Rows lie near named flat spaces through zero. A row that begins with a name and a colon came from that space; any other row is followed by the name of its block's space that it lies nearest.
seti_lukef: [ 68  20 -17  10 -11  27  41  35 -64  38 -66  -9  17  39 -15 -26 -57 -45
  36  -1 -27  25  15 -42 -62 -14 -12 -10]
papiz_tumin: [ 54   7  72   3 -64  31  -2  -7  14  -8  -6   7 -34   8  -1 -19  -2  -2
 -26 -43 -52  48  -2 -53  10 -10  21 -13]
boso_vasu: [ 10  -3   5 -23  -2   0  21  -9  11 -15  -1  19  -8 -33  24  15 -14  -1
 -10  13   7 -17   5   2   4   8 -21  -5]
papiz_tumin: [ 37  -4 -17  11  -5 -21   0 -33 -26  28 -15  -6  37  24   1   7 -59 -11
   7   0  10  11   1 -16 -60  30  -8   2]
seti_lukef: [-19  20 -11   6  26   7  22  -7 -41  49 -33 -58 -20  46  -2  -4 -29   6
   8  16   5  -8  25  10 -38  34 -15  21]
papiz_tumin: [ 42  12 -27  -8  28  53  71 -17   1  71 -39 -18   6  31  -7 -16 -65 -26
 -37  -1  15 -41  24   2 -80  29 -17  21]
boso_vasu: [ 45  -1  11  37 -16  57  31  -5  29  22 -31  22 -22  18 -12  26   7 -36
  -8  11 -44  13   7 -21  -9 -19  34  39]
razo_nakek: [ 26  -9 -41  11  -8 -47 -15 -57  51  19  37  50  25 -16  32  51 -12  -8
  11  32  11   1  -2  32 -14   2 -17  -4]
papiz_tumin: [-27 -21  73 -36 -19  30 -34   5 -79 -90  24  22 -56 -40   1  18  27  29
   9  -2 -31  13 -32 -92 100  -3 -18 -38]
razo_nakek: [ 26   4 -32 -35  23  21   6  37   4   5  16  55  16 -16   2  -3  -4 -31
  12  38  28 -36 -10  -3  -2 -10 -27 -38]
papiz_tumin: [-13  25   6  32  -7  44  28  38  43  22 -12 -19 -43  15 -15 -16  69  -4
   6 -10 -44  17   9  34  25 -57  24  19]
seti_lukef: [ 18  -3 -17   6   2  27  -2  -1 -38   7  19  14  18  10 -25 -14   2  -4
  16 -19 -10   8 -30 -32  -1 -27 -16 -32]
seti_lukef: [ 23  -1  48  -1 -17  15   1  29  33 -30 -13  14   9 -24   6  14  14 -13
  -8  28  18   1 -25  -6 -16  28  23   8]
seti_lukef: [-22   1   1  -9  22   1 -36   1  48  19  29  19 -21  20   4  19  24  -5
 -18  46  26 -29   9  21  16  31  21  14]
boso_vasu: [ 32  -5   1  10 -28  -9 -18 -21  38  -4  33  45   7 -14  10  20  16  -7
   5   1 -14  20 -17  -2  12 -21   1 -18]
boso_vasu: [ -7  -7   3   1   9  24  -2  10 -39  12 -30 -28 -11  43 -33 -40 -26  -5
 -24 -43 -20  -1  29 -37   3  -2  31  22]
boso_vasu: [ -7 -27 -46  33  12  19 -10 -61  13  27  37  17  10  25 -35  -2   6   4
 -29 -56 -27  -4   0  -8  21 -41  22  19]
papiz_tumin: [ 62  27  -2  10 -73 -36   3  14  55  12  10  21   6 -10  17 -44  12  -9
  15 -57 -51  65  15  23   1 -77  -3 -44]
seti_lukef: [ 13   5  53   5  -4  58  20  -1  25 -22  13  35 -38 -38  22  76  49  -6
  15  86   4 -11 -52 -11  11  29 -17   1]
seti_lukef: [ -7  15  26 -25 -10  -9  48  10 -61 -19 -49 -59 -14 -21  19 -27 -41  23
   3 -27  -6   9  17 -10 -19  14 -38  -8]
papiz_tumin: [ 28 -11   4 -46   0  -9   2   2  77   3   2  32  15 -16  13 -32 -42 -17
 -76 -21  36 -44  37  15 -17  28  25  10]
papiz_tumin: [-35  -5  -4  -1  17   5 -14   5 -30 -14   8   0 -22   1  -5  14  22   9
  18  16  -7  -5  -1  -8  39  -8  -5   0]
razo_nakek: [  1 -15 -71  -9  13   7   4 -24  13   1  55  67   3 -29  -4   2  23  -5
   7 -26 -25 -17   0   7  59 -84 -30 -34]
boso_vasu: [ 20  17  12   7  -5  30  47  -7 -14  22 -34 -18 -29   4  14  18 -15  -8
   9  22 -19   4   9  -4 -25   9 -21  12]
boso_vasu: [ 28  -5  18 -23 -14  29  41  21  -9 -29 -28  13  -3 -34   1 -21 -19 -11
 -19 -28 -15  -6   6 -27   4 -19  -5  -6]
razo_nakek: [  1  28  42  22 -27 -53   1  26 -16 -12 -55 -45  -9  -3  42  44  -2   0
  62  73   5  45   2  25 -40  49  -7  19]
razo_nakek: [ -1 -10  -7  -8   1 -24  -5  -7 -21   2 -24 -22  17  17  -8 -30 -47   1
 -22 -37   4  -1  31 -11 -17  15  16  15]
razo_nakek: [-41  -4  18 -20  17   7  -4 -43   3  -8  39  -4 -40 -20  21  34  17  35
 -17  22  13 -26 -11   7  34  29 -30  -4]
boso_vasu: [ -6   9 -11  11  12  19  50  -8  -3  11 -18 -20  -8 -16  10  19   4   4
   9  14  -2 -10  -5  24 -18  -3 -25  14]
boso_vasu: [  9  12  11  -6   5  39  62  50 -24 -27 -32 -17  19 -43  -5 -16  14  -3
  19   0  11  -8 -35   5 -25 -18 -28 -16]
papiz_tumin: [-38   9  -3  25   4 -29 -41 -32   0  22  36 -22 -16  28   6  29  33  27
  26  26   2  18 -12  24  12  15  -6  -1]
razo_nakek: [-45  20  69  -9  -4  -3   3  46 -56 -33 -51 -73 -44   3  11  -4  11  25
  22  26   0  17   7 -10   7  44   1  15]
seti_lukef: [  3   3  34  -2   3  11  20  20  23 -14  -9 -28  39 -22  -4 -13   2   9
 -21   1  50 -15 -39  19 -54  44   6   4]
papiz_tumin: [ 14  25 -10 -37 -10   0  27 -15   5  18  37   8 -18 -27  29 -19  -3  20
   2 -13  -1  -6  -4  18   6 -22 -70 -61]
razo_nakek: [ 25   1   7  15 -20 -48 -25 -40  -2  37 -22 -31  18  48   8  -2 -63  -1
 -13 -10   6  26  29  -5 -58  53  21  23]
razo_nakek: [-15  26  42  19 -20  23  -1  36 -52   4 -30 -53 -46  36 -15 -22  28  11
  33  -9 -44  45   2 -25  16 -16   5  -4]
seti_lukef: [-18  14  18  42  18  40  86 -35 -55  16 -35 -95  19 -13  -5  23  -4  39
  18   1  18   2 -59  20 -84  39 -48  20]
boso_vasu: [ 15   4  13 -30 -18 -28 -50   8 -21 -17  50  23  27  -7   4 -20  -2  13
  17  -4  25  14 -37 -24   4   9 -29 -71]
boso_vasu: [ 31  -6   6  32 -28  28  24  20  31 -16 -22  19   8 -13 -18  -9  26 -22
  -3 -34 -42  27  -5  -6   8 -56  36  19]
seti_lukef: [ 25  -1 -17 -40   6  14 -38  31  15   5  43  66   4   7 -10 -26   4 -25
  -7   8  13 -22  -1 -24  29 -19  -2 -49]
razo_nakek: [ 17  -2   6   4  -6 -47   0  17  28 -19 -32   3  41 -23  25  26 -22 -17
  12  43  38   1   1  28 -47  42  13  22]
razo_nakek: [ -7 -43 -46   7  -9 -60 -46 -63  42 -11  38  36  36  -3  -8 -12 -23   8
 -46 -75 -11   2  32   6  34 -31  40  19]
seti_lukef: [ 17  -8 -23  -8 -21 -19 -15   1 -27 -15   2  30  -4  -1  -3 -21 -14 -10
  13 -39 -43  25  26 -31  42 -55  -2 -22]
papiz_tumin: [-14  12 -57 -11  30   1  50  41   6   0  -9   3  23 -36   3 -18  17  -8
  23   4  16 -28   1  53  -4 -47 -33 -13]
[-10  10  55   6 -14  -3   6  96 -51 -38 -97 -74  12  22 -28 -62 -14 -11
   7 -29  -4  30  20 -24 -28  17  57  33]  razo_nakek
[-27  10  47   3   0  37  13  45 -28 -24 -27 -42 -28   3 -18 -22  32  12
   2  -9 -12   8 -11 -15  16   0  15   9]  razo_nakek
[ -9   2 -25  37  -1  22  52  10  -6  -6 -15 -29  24 -21 -24 -24  32   9
  13 -54 -26  17 -22  25  -6 -66  -3   7]  boso_vasu
[ 53 -12 -44  53 -14  13  17 -16  31  15   4  47  48  -4 -17  26  13 -35
  25  -4 -24  23 -28   5 -26 -52  15   8]  seti_lukef
[  1   2  10 -53  11  -3 -32  43   9  -7  25  13  21   2 -10 -58 -11  -1
 -31 -16  46 -30  -2  -8  -1  20   3 -40]  seti_lukef
[ 38   4   2  35   3  23  29  13  45  22 -22  -1  48   3 -10  17   3 -27
   0  31  31  -5 -34  26 -78  27  22  26]  seti_lukef
[-71   1 -24  11  57   4 -11 -15  -5  24  21 -30 -17  21  -4  35  32  22
   9  52  35 -38  -8  40   6  35  -8  26]  papiz_tumin
[ -8  16  -3 -30  15  12   6 -52 -19  43  39 -10 -38  15  21  10 -22  27
 -11  15  12 -23   1  -2  -3  33 -60 -33]  papiz_tumin
[ -1 -14  24  28 -28   3 -77 -15  85 -13  78  61 -11   5 -13  26  83   2
 -10   5 -16  24 -35   1  61 -26  50  -8]  razo_nakek
[ 33   2   5  31   0  13  -8  20  50  26 -23  17  17  30  -8  25   5 -40
   1  48  13   1  -2  11 -44  27  47  38]  seti_lukef
[ 16  16 -19  28 -43 -81 -41 -26 -44  33 -24 -27 -11  57  16  -4 -41  -1
  50 -17 -53  75  53  -9  -5 -16   1  -3]  razo_nakek
[ 31   5   4   4 -11   6  34  13  29   2 -17  -4  32 -18   1 -16 -10 -10
 -12 -14  13   0 -12  18 -45   0   2   1]  papiz_tumin
[ 64 -17   7 -11 -49   8 -40 -38  -6  -3  55  61  13   7 -17 -30 -20  -5
 -20 -71 -40  35 -18 -72  27 -43  -1 -60]  boso_vasu
[ -2   0 -28  11  11  31  33 -74 -55  59  -4 -39 -32  47 -16 -13 -48  18
 -22 -54 -42   0  29 -29  -9 -10 -27  10]  boso_vasu
[ 28   9  20  25 -28   6 -31   7  -5  23  -8  -2 -12  50 -17 -10   2 -15
  11  -7 -33  41   6 -30  -5  -5  31   1]  boso_vasu
[ 11  11 -23  38 -23  21  -3   5  18   6  35  38 -19  -4  -9  16  72  -8
  47  -3 -58  40 -24   7  50 -90  -7 -26]  razo_nakek
[ 45  21  -7  18 -10   4  29  44  13  10 -31  15  27 -10  12  21   7 -36
  49  56   9  15 -21  20 -51  -4 -11  -7]  razo_nakek
[  0  -5  10  12  -9  -7  -6   9  11 -11 -10  -6  11   1  -7  -6   6  -2
  -5 -12  -2  10   0   1  -3  -1  24  14]  razo_nakek

Each name stands for a flat space through zero: a line, a plane or more. A row that begins with a name and a colon came from that space; any other row is followed by the name of the space it lies nearest, among the names in its block.
dibu-kagi: [ -9 -37  -1 -17 -16 -41 -12   6   3  35 -11 -18  32 -14  -8 -10 -25 -11
 -20 -35  -4  -2  22  13  28   5  -3 -22]
fuser-pasek: [-39  33  11 -34  21   5 -27 -10 -12 -10   4   7  14  34 -14  15  37 -30
  -7 -15  -4 -38  13 -14 -77 -21  42   8]
nomu-rinop: [ 36 -18   2  29   5  -6  58  -9 -11  -5  -8 -39 -12  14 -16 -19   9   9
 -18  26 -15  34  -7  -4 -19 -62 -38  11]
nomu-rinop: [-32 -14  11 -23  14  -4 -48   5 -11 -31   4  36  10  15  60  73 -22  25
  47  -1  39  -4   7  24  45  36 -26 -11]
nomu-rinop: [ -4 -41   0  32 -31   9  18  39  57  47 -11 -28 -36 -37 -70 -16  18 -34
 -45 -16 -42 -23  44 -38  23   3 -21  -2]
dibu-kagi: [-22 -62  19 -20  -6 -38 -10  25   4  38 -20 -37  25   8 -27  24  -7 -27
 -29 -38 -13 -18  52  -9   8 -30 -30 -17]
dibu-kagi: [ 10 -33  -3  -4 -23 -57 -14  -7  -6  48   6 -11  57 -40   6 -47 -58   7
  -6 -44  13  13  -7  37  75  36  21 -48]
fuser-pasek: [ 39  34  13 -44  23   2 -14  12 -66 -11 -10   0  51  24  30  10 -35   6
  18 -11  27   9 -23 -18 -25 -38  16   7]
dibu-kagi: [  7 -30  29  23   0  -2  23   1  21  55  13 -43  -3   2 -57 -40  30 -22
 -23  -4 -32 -26   6  -6 -23 -16  24 -10]
relal-fer: [  2   6 -35   5 -11  12  28 -37  27 -16  -4   7 -52   7  24 -19  28  21
   7  51 -21  27 -24  42 -31  31  -2  35]
relal-fer: [-48  61 -11  27   2  28 -27  21  12 -56  10  51 -12 -26 -30  32  15 -27
 -16 -30  16 -28  31 -64  12  -6   1 -13]
relal-fer: [-12 -33 -21  -4 -21 -53  -1   0  -4   1 -18  -7  30 -23   8   1 -41   1
 -23 -33   9  27  25  15  53  -8 -36 -26]
relal-fer: [  2 -69  50  14  11 -28  -8 -19   8  62  33 -29  25  10   8 -16  -4  21
  34   2   6 -17 -18  60  42  39  20 -39]
nomu-rinop: [ 15  -9   1 -12  -3 -12 -12  -4 -11  13   3   4  20  -6  28  -7 -29  18
  20  -2  15  10 -18  25  30  28   9  -9]
fuser-pasek: [ -1   4   8  62  -1  -3  23   3   9 -10  20  -2   0 -30 -39 -21   0  -3
 -18 -14   5   4   6 -26  44 -22 -13 -32]
fuser-pasek: [-28   7   0 -61  14  -6 -31 -10 -17  -7 -14   5  12  43  27  34  16 -10
  10  -1   0 -17   8  16 -64  -2  18  22]
nomu-rinop: [-24  48 -24 -31   2  -9 -35 -14 -22 -35  -1  40  26  -3  32   9 -17   0
   8 -19  25   1  -7   5  -6  18  28  -3]
fuser-pasek: [ 49  71 -28  23 -18  44  21   5   8   5   8  18 -20 -44 -25 -73  -4  -5
 -11  10 -12   7 -41 -33  -8  23  53  17]
relal-fer: [ 18  -5 -60  24 -31 -34  66 -33  12 -20 -27 -22 -24 -19  -6 -51  -3   9
 -48  20 -28  66  -2  21  -8 -33 -41  17]
dibu-kagi: [-42  -9 -45 -39 -33 -36 -10 -10  29  19 -30  -6  -1 -12 -20 -19  10 -35
 -50 -28 -33  -5  37  12 -35  12  11  11]
relal-fer: [ 17 -26 -17   6 -17  -5  20  -8  17  11  -9  -9 -22  -9  16 -13  -8  18
   3  23 -11  25  -9  28  20  22 -21  11]
relal-fer: [ 24  -1  21 -27   6  36 -25  36  -6  17  -5   6  -5   8  16  30 -10   3
  29   8   6 -20  -5 -19   3  22   4  18]
dibu-kagi: [-29   9 -35 -26 -10  -2  -6 -21  18 -22 -16  17 -28  11  23  13  20   0
  -4  17 -12   8   6  25 -35  22  -3  28]
nomu-rinop: [ 23  15  -7  62 -23  46  28  40  43   8   5   3 -48 -52 -60 -25  11 -17
 -27   2 -22  -9  11 -62  37   4 -13   3]
dibu-kagi: [-71 -30 -36 -44 -21 -41 -15 -15  33   0 -33  -7 -13  15  -9  24  30 -33
 -43 -18 -32 -10  57  22 -48   0 -17  15]
nomu-rinop: [  1  48 -55 -14 -15 -35  13 -19 -31 -48 -24  15  28 -18  12 -25 -32  -3
 -36 -23  10  46   0  -8  -8 -38  -8   1]
fuser-pasek: [ 50 -19 -30 -21 -20 -24  40  12 -22   8 -44 -36   9  -3   4 -20 -34   2
 -33   3 -16  49   4  -7  -8 -50 -44  24]
relal-fer: [-12  -8 -20   7 -14  10  -5  -6  30 -10   0  22 -35 -13  23  11   3  16
  15  21  -1   8  -3  23  27  50 -14  10]
relal-fer: [ 27  16  31   4   5  67 -27  67   6  11   3  19 -20 -15 -12  39  -8  -8
  26  -1  10 -37   5 -65  29  20  -1  11]
nomu-rinop: [ 44  33 -29   9 -30  -4  20  -1   3  36  -2  -7  16 -49 -30 -90 -27 -10
 -30 -18 -16  15 -27 -11  10  16  49  -5]
nomu-rinop: [ 15  -9  15 -19   9 -11   5 -22 -13  32   7 -24  18  23   2 -30   8   2
   7   8  -9  -5 -23  29 -38  -1  37   3]
fuser-pasek: [-41  31 -34  34 -11  -7  12 -26  26 -40   7  24 -23 -22 -19 -15  23  -9
 -27  -3  -6   8  11  -2  -1   2  -1  -7]
dibu-kagi: [ 22 110 -74 -23 -31  21 -13  12 -18 -45 -24  56   8 -55   7 -40 -41 -14
 -27 -25  10  25 -18 -49  -3  15  38  21]
dibu-kagi: [-49 -42  40  50  22 -21  22 -49  32  20  43 -30 -13  28 -40 -18  68  -5
  -4  14 -20 -28   5  41 -28  -9  18 -29]
fuser-pasek: [ 14 -55  29 -37   5   0 -19  17  -1  43  -9 -21   4  27  28  31  -9  11
  30  12  -2 -13   1  27   4  24 -10  11]
fuser-pasek: [  0  27  12 -29   8  35 -29   2   6  21  11  15  -8  12   3  -5  22  -9
  23   9  -6 -37 -19   0 -42  42  59  19]
[-72 -27  36  58  27 -23  21 -55  33   1  46 -23 -14  30 -54 -13  82 -16
 -17   5 -20 -35  18  29 -42 -26  18 -34]  dibu-kagi
[-23  -3  72  53  28 -17 -20  25 -20  25  45 -16  67 -16 -77  -7  -3 -35
 -17 -73  24 -56  27 -58  44 -52  29 -81]  relal-fer
[-41   1  29  55  33  27  34 -54  35 -17  43 -10 -57  45 -32  -7 100   1
   9  54 -26 -27 -13  25 -75 -12  21   8]  dibu-kagi
[-41   5  10  -4   5 -13 -39   9  -3 -13   9  24  26  -8   0  31 -11 -11
   3 -36  23 -23  23 -11  31  10   4 -29]  relal-fer
[-28  13  34  63  25 -19   5 -24 -12 -19  47   4  32  -7 -33 -16  11  -1
  -2 -25  24 -14  -4  -7  29 -29  18 -58]  dibu-kagi
[-24  -3 -23 -49  -7 -38 -28  -2 -22 -17 -25  11  33   6  33  28 -30  -3
  -7 -27  15  13  20  14   3  -4 -15  -2]  relal-fer
[-37  -5 -42  14 -27 -17  -8  -7  32 -32  -9  33 -23 -34  19  17 -14   9
  -9  -6   6  21  20  17  56  39 -35  -8]  relal-fer
[ -1 -32  28  -9   8 -23 -15   1 -12  30   9 -15  34   8   4   3 -15   3
  11 -18  10 -12   1  18  20   4   9 -24]  relal-fer
[ 17   9 -16 -43   1  33 -12  33 -13 -32 -36  16 -26  20  43  62 -11   9
  18  24   6  13   8 -21 -17  -5 -44  47]  dibu-kagi
[ 24  83 -20  22  -6  42  18  11  -1 -14   5  15 -11 -29 -50 -53  16 -28
 -31  -7 -14  -9 -16 -64 -40 -22  47  14]  dibu-kagi
[  1  11   0 -51  10  -4 -12   1 -26   1 -19  -9  19  32  10  12   4 -13
  -4  -5  -4  -7   4  -4 -59 -26  14  21]  fuser-pasek
[ 24  -3  16 -67  16   7 -33  10 -37  14 -13   1  26  37  53  30 -22  14
  40   9  16  -5 -20  19 -26  15  16  22]  fuser-pasek
[-28  33 -78  -3 -32 -28  15  -8   5 -65 -39  26 -13 -30   7   4 -17 -10
 -50 -16  -3  48  31 -15   6 -26 -49  13]  relal-fer
[ 39  -4  16  15  -4  19   0   8   6  34  18   0   0 -21   5 -30 -18  17
  26  10   5  -3 -33   9  38  43  26  -7]  nomu-rinop
[  9  66   6  15  18  50 -18  -1 -10 -33  28  46 -11  -6  16   3   6  13
  37  16  25 -13 -37 -18   1  29  39   4]  nomu-rinop
[ 18  31   2  16 -11  32  -2  11  22  33  16   6 -11 -31 -37 -50  10 -16
  -6  -5 -16 -26 -18 -23  -4  34  56   0]  nomu-rinop
[ 30  59  33  60  30  50  23   9 -21 -29  36  10  -4  -4 -37 -17  19   0
  10  10  15 -13 -28 -58  -7 -43  22 -11]  dibu-kagi
[-41 -29  33   7  24   0   0  16   2 -16  -4 -20  -9  38 -32  60  41 -24
 -15  -7  -8 -28  50 -31 -34 -63 -42  -2]  dibu-kagi
[  1  23 -57  60 -21   4  77 -59  43 -36   3  -3 -72 -14 -17 -64  49  14
 -33  57 -39  49 -24  30 -38  -5 -12  29]  relal-fer

Each name stands for a flat space through zero: a line, a plane or more. A row that begins with a name and a colon came from that space; any other row is followed by the name of the space it lies nearest, among the names in its block.
lopu-dal: [-16  -6   5  46 -18  19 -14 -21  -2 -15  12 -12 -36 -39 -12   4  -6  17
 -16  25   1  45  14 -19  23  14 -30   0]
govi-vuzim: [ -4   8  33  23  21 -47 -21 -42  15  -8  19 -85  13 -18 -27  26  18  43
 -17  12  16  38   9 -26 -40 -29  -8  -9]
loz-pel: [-19 -14  -2  14 -12   5 -18   6   8  -3   7  12   2 -33   8 -30  14 -10
   3  19 -14  16  -5  23  -6  53 -14  -8]
lopu-dal: [  3 -17   3  35  -4   0  17   4  -2  -7   4  17 -20   6 -12   2   0 -12
 -13   0  -2 -17   8   0  21 -18  15   7]
zus-reg: [ 45  50  25 -51  -2  21   0 -48 -10  -9 -36 -50  -6   2   6  44 -30  49
  16 -14  37  46   3 -62 -21 -42 -19 -17]
loz-pel: [-19 -21  -4  55  -8 -10  24  23  24 -14  37   9  -6 -33  14 -14  27 -11
 -38  10   8 -17  -7  11  26  16  28  13]
govi-vuzim: [ -4  12  -6 -21  20  -8 -21  -1 -12  10  -1 -10  21  15 -29 -16  14  -1
  17   7  -4  14   3  16 -38  12 -11 -14]
lopu-dal: [ -9 -15 -23 -35  -6  -3   7  27   2  22  -6  34   9  32  43  16 -30 -19
   8 -28 -26 -56 -11  13  37 -13   7  27]
govi-vuzim: [ -3 -29  -4 -19  -9 -11   3  15   4  17 -17  33   2  27  33  12 -27 -23
  12 -23 -33 -53  -6  17  26 -13   6  19]
govi-vuzim: [-37 -21 -55   6  -5  14  13  37 -16  25  26  44 -29  48  18  40 -51 -17
 -20 -20 -29 -57  10  -4  99 -46  -7  59]
lopu-dal: [ 13  38 -21 -27 -11  58   2 -13 -30  -2 -15   5 -32  10  -5  25 -40  22
   8  -2  19  37  12 -43  32 -19 -33   4]
loz-pel: [ 26  67 -34 -60  33  28  24  23 -24   5   3  -1  29  38 -26 -10  18   5
   9 -11  47   8  -8  -9 -31 -14  21 -12]
govi-vuzim: [-34  12 -33  19 -33  69 -28 -16 -25  -4  12   6 -61 -32   0  21 -49  27
  -8  26  -5  68  21 -39  71  19 -75  18]
lopu-dal: [-11 -36 -28  28 -16  14  34  36  -7   7   7  66 -34  34  18  16 -31 -36
 -17 -19 -24 -68   6   8  82 -33  21  40]
lopu-dal: [ 26  10  18  28  19  -7  22  -4  -6 -18   0  -6   0   6 -48 -20  37  -6
  -6   8  27   7   8   2 -37 -14  32 -22]
zus-reg: [-45   1  -3  35  50 -79 -21   1  23   8  72 -84  47  -4 -41   7  53  27
 -40  17   9   7   1  11 -41 -17  14   9]
govi-vuzim: [ 14  -4  37  15 -44  29 -13 -41  14 -24 -28 -13 -33 -66  35   4 -19  24
   6  15   4  53  -1 -30   7  34 -33 -18]
zus-reg: [ 19  41 -23 -82 -28  68  -6  -1 -16   7 -39  26  -6  -5  51   7 -46  12
  34 -14   9  26 -14 -24  19  27 -37  -4]
zus-reg: [-16  -1  -7  -4   1  -1 -19   0   0   5   7  -6   6  -8  -1  -7   2   3
   4   9  -9  13   0   8  -5  20 -17  -1]
lopu-dal: [-29 -20 -12 -18  -2 -25 -16  22  20  18  13   8  31  -6  38 -11   5 -13
   3  -5 -28 -29 -18  33   1  33  -1  12]
loz-pel: [ 23  29   9   5   2  -5  44   6  28 -21  20 -29  14 -28  30   9  27  20
 -33  -9  52  -4 -20 -27  -3 -15  45  -1]
loz-pel: [ -4  13  -4 -11  -3  11  -9   6   6  -4   4   0  16 -29   7 -31  22  -1
   6  14   8  24 -12  14 -25  49  -6 -17]
govi-vuzim: [ 46 -29  54  53 -36 -20  75  -2  54 -38  -9   6 -18 -47  74  20  11  -4
 -41 -25  32 -54 -23 -26  33 -31  77   6]
lopu-dal: [ 33  33  12 -13  20   6  12 -11 -13 -10 -12 -18  10  12 -38 -11  23   8
   9   2  33  23   4 -11 -47 -13  16 -27]
zus-reg: [ 11 -35  21  46  -9  -5  13  -3  -2 -11 -13  28 -25   3 -20 -12   5 -25
  -1   4 -14 -19  12  13   6  -7  17  -5]
zus-reg: [ 26 -27  14 -32 -18  -8  20   1   4  13 -43  34  -8  40  49  36 -48 -18
  19 -42 -27 -68  -6  -4  34 -47  17  19]
zus-reg: [  9  17  -8 -41  -9  21  -2  -2  -4   6 -16   5   2   4  26  11 -23   8
  14 -11   3   4  -7 -13   8   2 -13   2]
loz-pel: [ -2  64 -68 -87  -1  83  -2  43 -33  14  -6  52  17   9  13 -42  -5 -12
  31   2  20  29 -18  12   0  66 -26 -10]
zus-reg: [ -9 -31  11  15 -14   0 -23 -10  -5   3 -17  20 -15  -5  -4 -11 -11 -14
  16   9 -33   3   9  18   2  21 -22  -4]
loz-pel: [-12  -3 -19   1   3  10  -4  14 -11   6   6  21  -3  11 -12 -12   0 -13
   3   5  -9  -4   4  14   8  10  -6   4]
govi-vuzim: [-18  -3   3  22 -24  21 -21 -30  -1  -6   5 -23 -38 -32  12  32 -35  31
 -11  13  -5  42  13 -37  41  -4 -46  13]
loz-pel: [ -7  -6 -18  34  25 -15  27  24 -10   2  29  11  -4  38 -39   4  15 -16
 -24  -4   7 -35  11   7  17 -42  34  18]
[ 51  42  31 -64 -21  15  19 -38  18 -10 -40 -44   3 -17  69  56 -40  49
   8 -33  39  15 -19 -67   1 -38   0  -5]  loz-pel
[-24  -4   7 -44 -11  -3 -70 -36  -6  21 -24 -29   7 -11  14  13 -37  25
  37   8 -41  44   5  -1 -18  30 -74  -7]  zus-reg
[  5 -25  25   7 -36   5  -5 -22  16  -6 -23   3 -25 -29  48  23 -34   8
   3  -7 -18  -1  -3 -18  32   2 -17   7]  govi-vuzim
[-64 -13 -50 -78  -9 -18 -45  48  27  45  22  18  61 -11  91 -15 -14 -13
  17 -12 -51 -35 -40  52  15  77 -31  29]  lopu-dal
[ 18  37  -6 -23  13  21   3  -3 -15  -5  -5  -9   7   6 -25 -10  12  10
   9   5  27  29   1 -10 -28   3  -1 -18]  lopu-dal
[-25 -10 -47 -42  -6  32 -22  29 -31  31 -13  62  -6  43   5  -9 -38 -31
  31  -8 -43 -23   5  29  35  19 -34  19]  govi-vuzim
[ -1 -17  37   8  -2 -41 -22 -38  20   0  -6 -52   4 -13  12  33 -11  27
  -2  -3 -12   8   3 -18 -13 -23 -13   1]  govi-vuzim
[ 26  -6  48  40   3 -20   1 -42   5 -22 -13 -39 -15 -15 -34  10  13  18
  -5  10  15  27  15 -22 -31 -26   7 -22]  lopu-dal
[ -5 -28  29   6   0 -34 -31 -31   3   8 -17 -25  -1   7  -7  20 -17   8
  13  -1 -31   0  11   1 -14 -18 -21  -1]  zus-reg
[-18  29 -25   0  40 -10 -13   6 -20   8  34 -31  19  24 -61  -7  27  12
  -8  15  16  25  12   3 -29 -10  -5  -3]  govi-vuzim
[-50 -61  18  37  -6 -70 -32  11  49   9  30 -15  35 -45  38 -25  33 -15
 -13  14 -46 -27 -18  53 -16  56   3   7]  lopu-dal
[ 12 -31  36  22  -4 -26  -9 -28   1  -2 -24  -9 -14  11 -13  17 -13  -1
   9  -4 -22 -11  14  -2  -7 -29  -2  -4]  zus-reg
[-28  13  -6  28 -11  25 -30 -16  -1 -13  24 -25 -15 -57 -14 -18  13  24
 -11  38  10  73   6 -10  -3  52 -43 -12]  lopu-dal
[ 51 -65  95  46  -9 -59  -1 -74   3 -10 -68 -24 -39  36 -25  57 -39   2
  19 -23 -37 -35  32 -25 -14 -99  12  -9]  zus-reg
[ -3  29 -46 -54 -26  68   8  27 -15   9 -10  48 -12  -2  49   0 -38  -4
  13 -11   5   4 -14 -11  50  29 -24  14]  loz-pel
[ 62  23  20 -49 -52  94   7 -34 -32 -16 -89  53 -55  -8  28   5 -62   1
  52 -10   7  40   6 -40  19  12 -38 -27]  zus-reg
[ 50  21  38 -32  12 -12   8 -38  -7  -5 -41 -34   5  28 -15  30 -12  21
  20 -20  20   5   6 -32 -39 -55  11 -20]  lopu-dal
[ 18 -31  34  79  -7 -10  26 -21   0 -24  -3   2 -45  -2 -35  13   3  -6
 -23   6   4  -8  23 -17  19 -45  23   1]  lopu-dal
